Here is a tiny trained network, its code and every weight. The questions are about switching its units off for an input and a target symbol, where a switched-off unit gives its printed mean instead of its output.

import numpy as np


def w(rows, s, z=0):
    codes = np.array(rows[::2]) - 128.0
    scale = np.full(codes.shape[1], s)
    scale[-1] = z or s
    return codes * scale


def norm(h):
    return h / np.sqrt((h * h).mean(-1, keepdims=True) + 1e-5)


def f(y):
    return y / 2 * (1 + np.tanh(0.7978845608 * (y + 0.044715 * y**3)))


def softmax(a):
    e = np.exp(a - a.max(-1, keepdims=True))
    return e / e.sum(-1, keepdims=True)


def log_softmax(a):
    a = a - a.max(-1, keepdims=True)
    return a - np.log(np.exp(a).sum(-1, keepdims=True))


def net(x, mask):
    ids = ['βθλξτφψ'.index(c) for c in x.split()]
    T = len(ids)
    res = E[ids] + P[:T]
    u = 0
    for l in range(2):
        r = norm(res)
        for j in range(2):
            rows = slice(2 * j, 2 * j + 2)
            q, k, v = (r @ M[l][rows].T for M in (Q, K, V))
            z = softmax(np.where(np.tri(T) > 0, q @ k.T / 2**0.5, -1e9)) @ v
            o = O[l][rows]
            res = res + np.where(mask[u + j], z, o[:, -1]) @ o[:, :-1]
        u += 2
        y = f(norm(res) @ A[l][:, :-1].T + A[l][:, -1])
        res = res + np.where(mask[u : u + 8], y, B[l][:, -1]) @ B[l][:, :-1]
        u += 8
    return log_softmax(norm(res)[-1] @ U[:, :-1].T + U[:, -1])


Q, K, V, O, A, B = {}, {}, {}, {}, {}, {}
E = w([
[95,8,120,75],'β',
[115,151,116,211],'θ',
[148,105,160,149],'λ',
[158,109,148,155],'ξ',
[186,124,139,137],'τ',
[197,93,193,226],'φ',
[116,158,40,44],'ψ',
],0.017)
P = w([
[124,152,159,82],'0',
[112,137,158,118],'1',
[193,200,2,146],'2',
[96,141,146,138],'3',
[87,103,116,129],'4',
[220,149,49,134],'5',
[104,144,159,148],'6',
[103,112,114,145],'7',
[205,152,32,144],'8',
[98,139,152,133],'9',
[111,95,125,112],'10',
[158,85,126,88],'11',
[102,147,156,156],'12',
[148,64,153,146],'13',
],0.0068)
Q[0] = w([
[117,118,246,47],'0.h0',
[65,194,2,202],'0.h0',
[165,107,200,162],'0.h1',
[86,136,116,22],'0.h1',
],0.005)
K[0] = w([
[176,79,165,89],'0.h0',
[59,118,111,180],'0.h0',
[144,2,89,111],'0.h1',
[109,113,62,217],'0.h1',
],0.0082)
V[0] = w([
[108,117,103,1],'0.h0',
[213,169,87,203],'0.h0',
[142,165,179,99],'0.h1',
[195,247,86,99],'0.h1',
],0.0036)
O[0] = w([
[127,62,57,192,4],'0.h0',
[254,24,132,145,237],'0.h0',
[214,142,167,29,131],'0.h1',
[92,158,198,113,84],'0.h1',
],0.004,0.0024)
A[0] = w([
[67,124,123,153,130],'0.n0',
[182,97,148,158,172],'0.n1',
[156,68,125,158,138],'0.n2',
[139,41,64,68,255],'0.n3',
[168,203,138,254,174],'0.n4',
[124,127,203,142,124],'0.n5',
[90,54,141,52,183],'0.n6',
[60,183,165,134,112],'0.n7',
],0.0081,0.0023)
B[0] = w([
[182,148,209,126,119],'0.n0',
[129,115,104,1,228],'0.n1',
[175,143,37,125,193],'0.n2',
[156,233,170,148,182],'0.n3',
[129,139,106,79,254],'0.n4',
[78,104,90,130,167],'0.n5',
[153,165,195,203,150],'0.n6',
[190,123,245,208,113],'0.n7',
],0.0055,0.0066)
Q[1] = w([
[78,209,144,252],'1.h0',
[253,140,89,128],'1.h0',
[90,182,15,186],'1.h1',
[152,200,75,134],'1.h1',
],0.0071)
K[1] = w([
[88,247,104,156],'1.h0',
[254,95,74,158],'1.h0',
[157,241,136,151],'1.h1',
[92,209,53,97],'1.h1',
],0.0078)
V[1] = w([
[172,176,129,255],'1.h0',
[117,186,96,62],'1.h0',
[149,16,183,181],'1.h1',
[103,123,112,104],'1.h1',
],0.007)
O[1] = w([
[150,131,176,95,27],'1.h0',
[129,33,166,88,1],'1.h0',
[134,76,87,254,207],'1.h1',
[75,190,141,134,81],'1.h1',
],0.0076,0.00094)
A[1] = w([
[2,147,115,146,254],'1.n0',
[193,106,170,245,103],'1.n1',
[91,93,66,150,171],'1.n2',
[174,81,133,104,102],'1.n3',
[92,218,233,212,168],'1.n4',
[168,142,84,74,236],'1.n5',
[83,115,125,102,174],'1.n6',
[154,101,122,147,168],'1.n7',
],0.0079,0.002)
B[1] = w([
[186,237,176,75,121],'1.n0',
[128,239,73,93,253],'1.n1',
[44,107,140,123,159],'1.n2',
[64,165,137,62,185],'1.n3',
[93,33,253,125,134],'1.n4',
[122,39,167,206,247],'1.n5',
[133,208,159,237,120],'1.n6',
[98,103,105,116,182],'1.n7',
],0.0057,0.0048)
U = w([
[39,151,166,252,150],'β',
[103,128,242,176,204],'θ',
[3,101,59,160,133],'λ',
[50,37,103,131,40],'ξ',
[152,41,136,97,5],'τ',
[208,172,120,230,130],'φ',
[97,190,106,68,224],'ψ',
],0.0069,0.0021)

Each question gives the input, a string of symbols that net reads in full, and the target symbol t.
The units are the heads (2 rows each of Q, K, V and O) and the neurons (one row each of A and B). Each row of codes is followed by its name. A weight is (code - 128) times the scale printed after its matrix; where a second scale follows, it is the last column's (O, A, B and U).
mask holds one flag per unit, layer by layer, with each layer's heads first. A switched-off unit (its flag False) gives its mean, the last column of its rows in O or B, instead of its output. The means were averaged over made-up inputs and are rounded, as every weight is.
A unit's drop is (log p(t) with every unit on - log p(t) with that unit switched off) / (log p(t) with every unit on - log p(t) with every unit switched off).
The circuit of an input: a set's keep is (log p(t) with only the set's units on - log p(t) with every unit switched off) / (log p(t) with every unit on - log p(t) with every unit switched off). Starting from the 12 units with the biggest drops (on a tie, the unit counted first), units are removed one at a time, each time the one whose removal leaves the highest keep (on an exact tie, the one counted first), for as long as the keep stays at least 0.8.
circuit, biggest first: the units of the circuit, biggest drop first
top k neurons: the k neurons with the biggest drops, biggest first
top k neurons in layer l: the k neurons of layer l with the biggest drops, biggest first
which heads matter: for each layer, one digit per head in row order, 1 if its drop is at least 0.15 and else 0, layers parted by /
drop of u: that unit's drop, to one decimal
input φ φ θ τ λ ξ ψ ξ τ ψ λ θ, target ψ: circuit, biggest first	1.h1
input ξ θ φ θ τ λ λ φ ψ β, target β: which heads matter	00 / 01
input τ φ ξ φ φ ψ λ ξ ξ φ ξ λ, target φ: circuit, biggest first	1.h1; 0.n4; 1.n1
input ψ λ φ ψ ξ θ φ ψ θ, target ψ: circuit, biggest first	1.h1; 0.n4
input λ φ β, target φ: circuit, biggest first	0.n3; 0.n6; 0.n1; 0.n4
input τ β λ, target τ: circuit, biggest first	1.n1; 1.h0
input λ λ λ ψ θ ψ ξ, target λ: circuit, biggest first	0.n3; 1.h0; 0.n5
input φ φ φ ξ φ φ ψ φ φ β φ β, target φ: top 2 neurons	0.n6; 0.n3
input λ θ φ ξ ψ ψ ψ β, target β: circuit, biggest first	0.n6; 0.n3; 1.h1; 0.n1
input τ τ ξ, target τ: top 2 neurons	1.n1; 1.n5
input φ ξ φ φ θ τ ξ, target ξ: top 2 neurons	0.n1; 0.n3
input ψ β β ξ β λ β τ ψ β φ λ τ, target τ: top 3 neurons	1.n1; 1.n5; 0.n3
input λ ψ θ λ, target λ: top 2 neurons in layer 1	1.n2; 1.n5
input φ λ φ θ τ φ τ, target τ: top neuron in layer 0	0.n1
input φ θ θ β ψ θ λ ψ ψ ξ, target ξ: top 2 neurons in layer 1	1.n1; 1.n5
input φ φ φ φ λ τ ξ φ τ λ φ λ, target φ: drop of 0.n3	0.3
input ξ ψ τ θ, target θ: drop of 1.n4	0.1
input ψ φ λ λ ξ φ β λ φ λ ξ β θ, target θ: drop of 0.n5	0.0
